Below is a small trained network, with its code and all its weights. Each question gives an input and a target symbol and asks what happens when units are switched off, that is, made to give their printed mean instead of their output.

import numpy as np


def w(rows, s, z=0):
    codes = np.array(rows[::2]) - 128.0
    scale = np.full(codes.shape[1], s)
    scale[-1] = z or s
    return codes * scale


def f(y):
    return y / 2 * (1 + np.tanh(0.7978845608 * (y + 0.044715 * y**3)))


def softmax(a):
    e = np.exp(a - a.max(-1, keepdims=True))
    return e / e.sum(-1, keepdims=True)


def log_softmax(a):
    a = a - a.max(-1, keepdims=True)
    return a - np.log(np.exp(a).sum(-1, keepdims=True))


def net(x, mask):
    ids = ['ΔΞΣΦΩαβγεζηθλμπτ'.index(c) for c in x.split()]
    T = len(ids)
    res = E[ids] + P[:T]
    u = 0
    for l in range(2):
        r = res
        for j in range(3):
            rows = slice(2 * j, 2 * j + 2)
            q, k, v = (r @ M[l][rows].T for M in (Q, K, V))
            z = softmax(np.where(np.tri(T) > 0, q @ k.T / 2**0.5, -1e9)) @ v
            o = O[l][rows]
            res = res + np.where(mask[u + j], z, o[:, -1]) @ o[:, :-1]
        u += 3
        y = f(res @ A[l][:, :-1].T + A[l][:, -1])
        res = res + np.where(mask[u : u + 16], y, B[l][:, -1]) @ B[l][:, :-1]
        u += 16
    return log_softmax(res[-1] @ U[:, :-1].T + U[:, -1])


Q, K, V, O, A, B = {}, {}, {}, {}, {}, {}
E = w([
[104,198,170,152,89],'Δ',
[185,62,131,115,85],'Ξ',
[75,95,185,108,146],'Σ',
[136,73,69,142,105],'Φ',
[56,185,132,111,95],'Ω',
[167,54,195,53,98],'α',
[81,101,169,94,147],'β',
[74,101,179,150,152],'γ',
[48,42,86,95,95],'ε',
[73,193,139,136,92],'ζ',
[126,76,193,191,177],'η',
[198,217,75,28,169],'θ',
[159,130,59,250,149],'λ',
[113,60,24,183,82],'μ',
[108,92,32,143,132],'π',
[91,107,142,150,215],'τ',
],0.021)
P = w([
[112,141,183,158,6],'0',
[156,109,196,168,112],'1',
[155,109,184,162,122],'2',
[150,108,165,156,129],'3',
[144,109,149,153,135],'4',
[138,111,131,151,138],'5',
[131,110,116,148,143],'6',
[124,110,101,144,147],'7',
[118,112,84,144,150],'8',
[110,111,67,143,154],'9',
[104,113,51,143,157],'10',
[95,113,35,144,161],'11',
[90,113,22,141,162],'12',
[83,114,6,143,165],'13',
],0.013)
Q[0] = w([
[160,169,160,125,28],'0.h1',
[78,137,169,120,199],'0.h1',
[114,211,117,98,36],'0.h2',
[189,102,129,124,198],'0.h2',
[181,182,93,58,38],'0.h3',
[55,125,149,153,5],'0.h3',
],0.014)
K[0] = w([
[130,161,179,138,86],'0.h1',
[96,166,103,138,179],'0.h1',
[109,167,131,158,54],'0.h2',
[170,142,125,107,217],'0.h2',
[249,134,216,81,24],'0.h3',
[53,92,169,181,51],'0.h3',
],0.014)
V[0] = w([
[137,162,133,85,152],'0.h1',
[138,100,95,122,163],'0.h1',
[108,77,99,81,162],'0.h2',
[186,140,154,186,137],'0.h2',
[254,74,195,90,55],'0.h3',
[98,129,163,33,163],'0.h3',
],0.0078)
O[0] = w([
[161,126,98,222,138,13],'0.h1',
[203,126,205,118,133,147],'0.h1',
[128,166,58,104,216,128],'0.h2',
[187,86,132,155,119,137],'0.h2',
[71,152,2,151,142,3],'0.h3',
[5,146,154,191,194,18],'0.h3',
],0.0067,0.0034)
A[0] = w([
[151,58,127,130,57,111],'0.n1',
[68,213,156,115,58,106],'0.n2',
[54,165,142,100,161,98],'0.n3',
[37,34,146,68,93,33],'0.n4',
[206,231,81,136,114,12],'0.n5',
[139,177,53,113,108,85],'0.n6',
[60,131,147,171,153,78],'0.n7',
[44,67,153,108,156,1],'0.n8',
[143,195,141,236,131,52],'0.n9',
[105,64,43,76,120,200],'0.n10',
[59,207,156,71,173,212],'0.n11',
[108,176,155,238,178,80],'0.n12',
[138,147,76,252,180,72],'0.n13',
[128,85,74,122,206,226],'0.n14',
[117,83,28,112,169,17],'0.n15',
[173,197,210,153,142,160],'0.n16',
],0.011,0.007)
B[0] = w([
[30,124,160,150,161,205],'0.n1',
[116,156,71,200,249,206],'0.n2',
[211,178,107,128,90,163],'0.n3',
[156,134,160,229,103,203],'0.n4',
[138,40,110,68,39,146],'0.n5',
[82,130,218,104,59,151],'0.n6',
[170,97,122,204,137,153],'0.n7',
[129,145,49,153,141,165],'0.n8',
[159,124,2,138,105,139],'0.n9',
[113,99,95,153,198,255],'0.n10',
[168,215,115,102,47,225],'0.n11',
[157,207,128,117,72,154],'0.n12',
[121,78,210,205,185,147],'0.n13',
[198,78,134,186,101,245],'0.n14',
[199,198,118,103,78,162],'0.n15',
[82,183,117,59,144,181],'0.n16',
],0.0085,0.0083)
Q[1] = w([
[154,129,195,144,97],'1.h1',
[88,205,93,135,154],'1.h1',
[164,220,64,115,38],'1.h2',
[39,197,46,125,237],'1.h2',
[80,109,88,205,100],'1.h3',
[238,1,227,119,149],'1.h3',
],0.0088)
K[1] = w([
[204,140,179,123,108],'1.h1',
[64,185,113,135,116],'1.h1',
[31,172,81,153,58],'1.h2',
[77,125,184,185,4],'1.h2',
[52,74,120,153,149],'1.h3',
[236,86,131,97,242],'1.h3',
],0.011)
V[1] = w([
[132,82,46,45,172],'1.h1',
[58,111,92,110,140],'1.h1',
[131,68,169,106,1],'1.h2',
[105,114,183,170,138],'1.h2',
[126,129,229,239,11],'1.h3',
[31,39,101,186,230],'1.h3',
],0.0067)
O[1] = w([
[220,100,126,82,90,43],'1.h1',
[134,85,131,135,112,104],'1.h1',
[148,137,51,113,178,79],'1.h2',
[157,125,119,94,132,185],'1.h2',
[254,110,183,107,146,252],'1.h3',
[131,124,163,128,25,255],'1.h3',
],0.0087,0.009)
A[1] = w([
[41,164,203,112,137,109],'1.n1',
[174,158,192,111,148,176],'1.n2',
[108,91,86,183,193,71],'1.n3',
[42,153,80,37,155,48],'1.n4',
[108,93,53,161,194,188],'1.n5',
[75,159,48,133,85,77],'1.n6',
[114,201,114,27,84,92],'1.n7',
[156,135,43,206,102,126],'1.n8',
[173,124,170,173,88,34],'1.n9',
[123,109,224,125,89,13],'1.n10',
[135,211,226,2,138,76],'1.n11',
[41,223,141,57,114,169],'1.n12',
[38,67,184,154,131,115],'1.n13',
[104,175,60,174,102,149],'1.n14',
[130,206,145,171,150,12],'1.n15',
[53,55,169,102,73,91],'1.n16',
],0.012)
B[1] = w([
[187,162,66,149,121,169],'1.n1',
[92,191,132,87,115,241],'1.n2',
[109,184,140,171,10,135],'1.n3',
[149,203,120,154,44,135],'1.n4',
[92,90,129,178,105,168],'1.n5',
[179,75,70,214,133,141],'1.n6',
[126,58,218,124,103,152],'1.n7',
[161,136,154,84,190,247],'1.n8',
[55,128,40,103,136,214],'1.n9',
[164,81,158,84,160,162],'1.n10',
[173,54,25,206,127,188],'1.n11',
[49,98,190,143,178,184],'1.n12',
[133,152,208,173,79,178],'1.n13',
[134,75,124,56,127,195],'1.n14',
[70,112,84,67,90,178],'1.n15',
[137,123,63,123,174,163],'1.n16',
],0.011,0.013)
U = w([
[132,83,164,209,99,184],'Δ',
[176,72,106,75,149,145],'Ξ',
[123,149,127,69,81,123],'Σ',
[142,132,247,78,116,218],'Φ',
[82,151,113,110,121,103],'Ω',
[106,121,77,104,101,2],'α',
[114,136,174,67,137,182],'β',
[149,168,87,115,23,97],'γ',
[100,104,144,80,67,49],'ε',
[90,162,181,132,69,211],'ζ',
[188,138,184,64,110,184],'η',
[99,136,91,148,81,30],'θ',
[140,189,95,188,185,213],'λ',
[160,152,171,94,14,178],'μ',
[99,102,191,97,157,84],'π',
[74,114,135,134,190,53],'τ',
],0.013,0.0065)

Each question gives the input, a string of symbols that net reads in full, and the target symbol t.
The units are the heads (2 rows each of Q, K, V and O) and the neurons (one row each of A and B). Each row of codes is followed by its name. A weight is (code - 128) times the scale printed after its matrix; where a second scale follows, it is the last column's (O, A, B and U).
mask holds one flag per unit, layer by layer, with each layer's heads first. A switched-off unit (its flag False) gives its mean, the last column of its rows in O or B, instead of its output. The means were averaged over made-up inputs and are rounded, as every weight is.
A unit's drop is (log p(t) with every unit on - log p(t) with that unit switched off) / (log p(t) with every unit on - log p(t) with every unit switched off).
The circuit of an input: a set's keep is (log p(t) with only the set's units on - log p(t) with every unit switched off) / (log p(t) with every unit on - log p(t) with every unit switched off). Starting from the 12 units with the biggest drops (on a tie, the unit counted first), units are removed one at a time, each time the one whose removal leaves the highest keep (on an exact tie, the one counted first), for as long as the keep stays at least 0.8.
units of the circuit, in order: the units of the circuit, biggest drop first
most important unit: the unit with the biggest drop
k most important neurons: the k neurons with the biggest drops, biggest first
k most important neurons of layer l: the k neurons of layer l with the biggest drops, biggest first
heads that matter: for each layer, one digit per head in row order, 1 if its drop is at least 0.15 and else 0, layers parted by /
input Δ ζ β μ γ ζ ζ Ξ α Σ Ω, target Δ: most important unit => 0.n2
input ζ ε θ γ ζ ζ θ η θ γ ζ, target ζ: 2 most important neurons => [0.n10 0.n2]
input η Ω Ω β ζ γ γ Φ τ ζ, target η: 2 most important neurons => [0.n1 0.n2]
input τ α τ λ Ω Ξ ζ ζ α τ ζ, target τ: units of the circuit, in order => [1.n12 1.h3 0.n14]
input Σ β τ γ ε γ ζ ζ β Ω Φ ζ π, target Δ: units of the circuit, in order => [1.n5 0.n10]
input α γ λ ε ζ τ, target λ: units of the circuit, in order => [1.h3 0.n12 1.n14 1.h1]
input ζ ε θ γ ζ ε α Ξ ζ Ω μ π ε, target Ξ: units of the circuit, in order => [0.h2 1.h3]
input α θ Ξ λ ζ λ ε μ, target Δ: heads that matter => 010 / 000
input ζ λ Δ ε Σ Ω μ ζ μ Φ, target Δ: units of the circuit, in order => [0.n10 1.n5]
input π ζ θ π Φ θ ε ζ, target π: units of the circuit, in order => [1.n12 0.n14 1.n7 0.n4]
input Σ γ Ω ε τ Ξ λ τ ε π ζ, target Σ: 2 most important neurons => [0.n4 1.n15]
input η Δ Ξ ε Ω τ Δ μ π, target Δ: heads that matter => 000 / 001
input Σ ζ μ θ ε, target Δ: 2 most important neurons => [0.n4 1.n13]
input α Ξ λ ζ Δ γ λ Φ β, target Ξ: units of the circuit, in order => [0.h3 1.n13]
input λ η ε ε Δ τ β ζ τ, target λ: heads that matter => 101 / 001
input β γ η Ω, target β: most important neuron => [0.n4]
input γ Σ γ ε ζ ε Φ ε ε γ ζ, target γ: heads that matter => 110 / 001
input ε τ Ξ ζ μ Δ ζ Ξ ε α ζ, target ε: heads that matter => 010 / 001
input θ α ζ, target θ: 3 most important neurons => [1.n3 0.n6 0.n5]
input ζ Σ α α ε ε Ω, target ζ: heads that matter => 010 / 110
input Σ θ λ ζ α γ Ω, target Σ: heads that matter => 001 / 001
input ε ζ ζ ζ τ η, target λ: 4 most important neurons => [0.n12 0.n16 0.n10 1.n11]
input ε ε Ω μ γ Ξ, target Δ: heads that matter => 101 / 000
input λ ε α α Δ Φ Δ τ π Σ α ε ζ, target λ: most important unit => 0.n1
input ε ζ ζ Ξ, target Δ: 3 most important neurons => [0.n1 1.n13 1.n2]
input Σ ε η ε Σ ζ τ γ Ω, target Σ: 3 most important neurons => [0.n4 1.n15 0.n7]
input Φ θ Ξ γ Ω Ξ ζ, target Φ: 2 most important neurons => [0.n1 0.n14]
input α τ Δ ζ μ μ ζ ε ζ π π ε π γ, target Δ: 2 most important neurons of layer 1 => [1.n11 1.n8]
